Below are the code and all the weights of a small trained network. Each question names an input and a class and asks about switching units off, where a switched-off unit gives its printed mean instead of its output.

import numpy as np


def w(rows, s, z=0):
    codes = np.array(rows[::2]) - 128.0
    scale = np.full(codes.shape[1], s)
    scale[-1] = z or s
    return codes * scale


def f(y):
    return np.maximum(y, 0)


def log_softmax(a):
    a = a - a.max(-1, keepdims=True)
    return a - np.log(np.exp(a).sum(-1, keepdims=True))


def net(x, mask):
    res = np.array(x, float).reshape(1, 7) / 4 @ E
    y = f(res @ A[0][:, :-1].T + A[0][:, -1])
    res = res + np.where(mask, y, B[0][:, -1]) @ B[0][:, :-1]
    return log_softmax(res[-1] @ U[:, :-1].T + U[:, -1])


A, B = {}, {}
E = w([
[130,142,130,133,125,121,127,123,125,117],'x0',
[126,127,136,147,159,128,124,131,123,128],'x1',
[103,116,200,194,16,56,104,206,85,208],'x2',
[128,123,130,131,141,137,124,138,123,129],'x3',
[202,214,59,85,195,62,156,196,143,177],'x4',
[130,121,138,147,163,122,123,123,129,134],'x5',
[117,49,119,92,153,34,84,200,179,6],'x6',
],0.012)
A[0] = w([
[137,120,98,102,164,222,140,29,135,87,41],'neuron 1',
[108,147,157,179,72,55,90,254,115,183,62],'neuron 2',
[98,44,164,112,121,70,88,197,160,55,4],'neuron 3',
[149,234,95,129,148,212,167,75,119,225,48],'neuron 4',
[143,136,76,89,169,99,120,166,203,74,86],'neuron 5',
[117,109,164,203,60,152,101,122,104,176,107],'neuron 6',
[90,76,163,183,66,176,71,114,88,149,94],'neuron 7',
[90,41,164,136,98,192,99,62,124,45,147],'neuron 8',
[141,122,66,84,201,104,132,144,175,64,75],'neuron 9',
[176,174,92,110,141,95,115,178,101,205,3],'neuron 10',
[127,108,132,132,108,64,116,173,99,167,27],'neuron 11',
[71,69,146,135,113,173,107,81,137,55,32],'neuron 12',
[130,142,224,172,77,150,161,90,54,185,145],'neuron 13',
],0.0097,0.013)
B[0] = w([
[58,189,74,201,58,216,182,49,110,232,189],'neuron 1',
[241,70,65,183,186,190,153,29,59,50,241],'neuron 2',
[102,246,41,210,112,227,201,35,82,205,210],'neuron 3',
[254,16,79,107,203,83,130,75,84,22,215],'neuron 4',
[132,81,201,10,138,101,83,177,157,137,197],'neuron 5',
[59,167,173,120,122,102,103,170,185,172,224],'neuron 6',
[40,154,194,114,71,84,102,164,143,138,221],'neuron 7',
[231,119,93,153,174,159,145,6,46,146,255],'neuron 8',
[55,129,147,2,128,94,100,167,176,95,202],'neuron 9',
[70,235,85,204,76,193,164,57,84,224,163],'neuron 10',
[190,60,128,18,208,94,121,135,166,35,162],'neuron 11',
[206,54,167,23,200,74,122,148,103,29,187],'neuron 12',
[80,188,171,183,30,106,105,213,149,188,254],'neuron 13',
],0.0087,0.017)
U = w([
[105,200,74,200,101,180,192,83,75,221,231],'0',
[207,81,94,71,191,116,152,111,95,72,121],'1',
[2,144,199,80,89,96,100,255,214,164,3],'2',
],0.0098,0.0055)

Each question gives the input, the list of numbers given to net, and the class t.
The units are the neurons (one row each of A and B). Each row of codes is followed by its name. A weight is (code - 128) times the scale printed after its matrix; where a second scale follows, it is the last column's (A, B and U).
mask holds one flag per neuron, in row order. A switched-off neuron (its flag False) gives its mean, the last column of its row in B, instead of its output. The means were averaged over made-up inputs and are rounded, as every weight is.
A unit's drop is (log p(t) with every unit on - log p(t) with that unit switched off) / (log p(t) with every unit on - log p(t) with every unit switched off).
The circuit of an input: a set's keep is (log p(t) with only the set's units on - log p(t) with every unit switched off) / (log p(t) with every unit on - log p(t) with every unit switched off). Starting from the 12 units with the biggest drops (on a tie, the unit counted first), units are removed one at a time, each time the one whose removal leaves the highest keep (on an exact tie, the one counted first), for as long as the keep stays at least 0.8.
units of the circuit, in order: the units of the circuit, biggest drop first
top k neurons: the k neurons with the biggest drops, biggest first
drop of u: that unit's drop, to one decimal
input [3,-5,-2,4,1,7,6], class 2: units of the circuit, in order	neuron 2
input [-1,-3,-5,-2,3,2,1], class 2: top 3 neurons	neuron 2; neuron 8; neuron 4
input [-2,-6,8,0,1,-4,1], class 1: top 4 neurons	neuron 2; neuron 11; neuron 1; neuron 3
input [7,8,1,1,-1,-1,5], class 0: top 4 neurons	neuron 3; neuron 4; neuron 12; neuron 11
input [-6,-7,-1,4,4,-5,-3], class 1: top 2 neurons	neuron 4; neuron 3
input [5,2,-2,1,2,1,-5], class 1: top 2 neurons	neuron 4; neuron 3
input [-8,-6,0,7,5,2,-6], class 1: top 3 neurons	neuron 4; neuron 3; neuron 1
input [-6,0,1,0,-2,-7,3], class 0: top 4 neurons	neuron 4; neuron 5; neuron 11; neuron 2
input [6,5,-5,-8,4,1,-4], class 1: drop of neuron 4	1.7
input [-8,-5,-2,-6,3,-1,-1], class 1: drop of neuron 13	0.6
input [-3,-8,-3,-8,6,-8,-8], class 1: drop of neuron 4	2.8
